Here is a tiny trained network, its code and every weight. The questions are about switching its units off for an input and a class, where a switched-off unit gives its printed mean instead of its output.

import numpy as np


def w(rows, s, z=0):
    codes = np.array(rows[::2]) - 128.0
    scale = np.full(codes.shape[1], s)
    scale[-1] = z or s
    return codes * scale


def f(y):
    return y / 2 * (1 + np.tanh(0.7978845608 * (y + 0.044715 * y**3)))


def log_softmax(a):
    a = a - a.max(-1, keepdims=True)
    return a - np.log(np.exp(a).sum(-1, keepdims=True))


def net(x, mask):
    res = np.array(x, float).reshape(1, 5) / 4 @ E
    y = f(res @ A[0][:, :-1].T + A[0][:, -1])
    res = res + np.where(mask, y, B[0][:, -1]) @ B[0][:, :-1]
    return log_softmax(res[-1] @ U[:, :-1].T + U[:, -1])


A, B = {}, {}
E = w([
[129,127,128,129],'x0',
[63,200,170,214],'x1',
[19,56,121,171],'x2',
[133,125,133,133],'x3',
[88,135,250,47],'x4',
],0.014)
A[0] = w([
[80,242,58,197,156],'N1',
[118,192,242,215,76],'N2',
[199,39,40,163,206],'N3',
[42,52,109,137,177],'N4',
[33,56,139,189,130],'N5',
[234,105,117,132,253],'N6',
[124,198,119,220,142],'N7',
[63,16,147,157,179],'N8',
[168,204,121,130,214],'N9',
[65,190,223,132,64],'N10',
[78,122,91,221,177],'N11',
[89,189,235,107,114],'N12',
[166,109,197,86,138],'N13',
[109,196,206,190,83],'N14',
[75,117,104,180,76],'N15',
[120,59,166,28,102],'N16',
[247,164,62,154,168],'N17',
],0.011,0.0057)
B[0] = w([
[126,97,196,239,221],'N1',
[68,163,68,168,208],'N2',
[45,109,41,139,255],'N3',
[65,29,163,93,208],'N4',
[145,78,130,80,221],'N5',
[179,188,63,119,226],'N6',
[133,114,196,214,202],'N7',
[62,65,184,66,213],'N8',
[183,232,163,219,193],'N9',
[52,173,83,114,204],'N10',
[103,21,122,162,219],'N11',
[142,177,2,56,214],'N12',
[183,145,168,89,183],'N13',
[109,109,92,155,192],'N14',
[142,23,176,119,174],'N15',
[136,182,237,99,197],'N16',
[113,197,121,161,246],'N17',
],0.0092,0.016)
U = w([
[151,202,23,176,213],'0',
[78,60,9,106,54],'1',
[218,170,144,93,170],'2',
[127,99,180,86,232],'3',
[189,171,187,251,57],'4',
[129,64,182,194,3],'5',
],0.013,0.0035)

Each question gives the input, the list of numbers given to net, and the class t.
The units are the neurons (one row each of A and B). Each row of codes is followed by its name. A weight is (code - 128) times the scale printed after its matrix; where a second scale follows, it is the last column's (A, B and U).
mask holds one flag per neuron, in row order. A switched-off neuron (its flag False) gives its mean, the last column of its row in B, instead of its output. The means were averaged over made-up inputs and are rounded, as every weight is.
A unit's drop is (log p(t) with every unit on - log p(t) with that unit switched off) / (log p(t) with every unit on - log p(t) with every unit switched off).
The circuit of an input: a set's keep is (log p(t) with only the set's units on - log p(t) with every unit switched off) / (log p(t) with every unit on - log p(t) with every unit switched off). Starting from the 12 units with the biggest drops (on a tie, the unit counted first), units are removed one at a time, each time the one whose removal leaves the highest keep (on an exact tie, the one counted first), for as long as the keep stays at least 0.8.
units of the circuit, in order: the units of the circuit, biggest drop first
top k neurons: the k neurons with the biggest drops, biggest first
drop of u: that unit's drop, to one decimal
input [-2,1,-1,2,-7], class 4: units of the circuit, in order -> [N1]
input [-7,-3,0,8,-2], class 0: units of the circuit, in order -> [N4, N11]
input [1,3,1,3,7], class 1: top 2 neurons -> [N9, N17]
input [6,0,1,7,2], class 3: top 2 neurons -> [N3, N6]
input [8,7,1,2,0], class 5: top 3 neurons -> [N1, N7, N3]
input [8,0,-4,8,5], class 2: top 2 neurons -> [N3, N13]
input [2,0,-6,5,1], class 2: top 4 neurons -> [N3, N2, N1, N10]
input [-4,8,2,-2,2], class 1: top 3 neurons -> [N12, N10, N2]
input [2,-1,8,-8,8], class 3: top 2 neurons -> [N16, N3]
input [-5,1,-7,0,-4], class 4: top 2 neurons -> [N12, N9]
input [-4,1,-3,8,-1], class 4: top 3 neurons -> [N12, N3, N10]
input [5,2,0,-3,-2], class 4: drop of N3 -> 0.1
input [5,0,5,7,6], class 3: drop of N3 -> 1.6
input [1,-8,2,1,2], class 3: units of the circuit, in order -> [N16]
input [6,-6,0,0,-2], class 0: drop of N8 -> 0.2
